Below are the code and all the weights of a small trained network. Each question names an input and a class and asks about switching units off, where a switched-off unit gives its printed mean instead of its output.

import numpy as np


def w(rows, s, z=0):
    codes = np.array(rows[::2]) - 128.0
    scale = np.full(codes.shape[1], s)
    scale[-1] = z or s
    return codes * scale


def norm(h):
    return h / np.sqrt((h * h).mean(-1, keepdims=True) + 1e-5)


def f(y):
    return np.maximum(y, 0)


def log_softmax(a):
    a = a - a.max(-1, keepdims=True)
    return a - np.log(np.exp(a).sum(-1, keepdims=True))


def net(x, mask):
    res = np.array(x, float).reshape(1, 4) / 4 @ E
    u = 0
    for l in range(4):
        y = f(norm(res) @ A[l][:, :-1].T + A[l][:, -1])
        res = res + np.where(mask[u : u + 4], y, B[l][:, -1]) @ B[l][:, :-1]
        u += 4
    return log_softmax(norm(res)[-1] @ U[:, :-1].T + U[:, -1])


A, B = {}, {}
E = w([
[162,191,2],'x0',
[199,103,117],'x1',
[167,194,112],'x2',
[123,116,127],'x3',
],0.0038)
A[0] = w([
[9,218,167,6],'L0N0',
[175,233,41,205],'L0N1',
[59,253,8,220],'L0N2',
[110,115,72,116],'L0N3',
],0.0035,0.0013)
B[0] = w([
[29,153,2,160],'L0N0',
[109,101,183,237],'L0N1',
[91,116,215,251],'L0N2',
[151,204,176,154],'L0N3',
],0.0062,0.0035)
A[1] = w([
[121,213,190,238],'L1N0',
[118,115,135,222],'L1N1',
[49,60,198,166],'L1N2',
[77,126,1,254],'L1N3',
],0.0057,0.00099)
B[1] = w([
[141,95,179,214],'L1N0',
[118,169,149,160],'L1N1',
[149,244,3,254],'L1N2',
[108,249,155,168],'L1N3',
],0.0041,0.0044)
A[2] = w([
[135,81,58,12],'L2N0',
[162,210,44,6],'L2N1',
[137,188,174,237],'L2N2',
[192,254,96,57],'L2N3',
],0.0052,0.0012)
B[2] = w([
[186,66,3,140],'L2N0',
[43,106,123,193],'L2N1',
[37,67,103,254],'L2N2',
[128,19,178,245],'L2N3',
],0.0059,0.0031)
A[3] = w([
[234,77,101,176],'L3N0',
[90,253,131,135],'L3N1',
[17,82,133,135],'L3N2',
[195,79,72,250],'L3N3',
],0.0058,0.0021)
B[3] = w([
[120,225,127,169],'L3N0',
[255,226,134,170],'L3N1',
[181,45,141,254],'L3N2',
[108,217,135,170],'L3N3',
],0.0057)
U = w([
[121,48,191,7],'0',
[141,122,136,254],'1',
[180,255,104,105],'2',
],0.0054,0.00057)

Each question gives the input, the list of numbers given to net, and the class t.
The units are the neurons (one row each of A and B). Each row of codes is followed by its name. A weight is (code - 128) times the scale printed after its matrix; where a second scale follows, it is the last column's (A, B and U).
mask holds one flag per neuron, layer by layer. A switched-off neuron (its flag False) gives its mean, the last column of its row in B, instead of its output. The means were averaged over made-up inputs and are rounded, as every weight is.
A unit's drop is (log p(t) with every unit on - log p(t) with that unit switched off) / (log p(t) with every unit on - log p(t) with every unit switched off).
top k neurons: the k neurons with the biggest drops, biggest first
k most important neurons of layer l: the k neurons of layer l with the biggest drops, biggest first
drop of u: that unit's drop, to one decimal
input [0,-7,-6,5], class 2: top 2 neurons	[L3N1; L2N3]
input [-4,5,3,-1], class 2: top 3 neurons	[L0N2; L2N1; L1N3]
input [-2,-8,2,7], class 2: top 2 neurons	[L3N1; L0N0]
input [8,2,7,5], class 0: top neuron	[L2N3]
input [-4,5,-7,-1], class 2: top 2 neurons	[L0N2; L1N2]
input [-5,-6,1,5], class 2: 2 most important neurons of layer 0	[L0N0; L0N2]
input [-3,-7,3,6], class 2: top 2 neurons	[L0N0; L3N1]
input [0,-4,-4,-1], class 2: top 2 neurons	[L0N0; L3N1]
input [8,-6,0,-5], class 0: 2 most important neurons of layer 0	[L0N2; L0N0]
input [3,7,-5,-2], class 2: drop of L0N0	0.1
input [8,-2,6,2], class 0: drop of L2N3	0.5
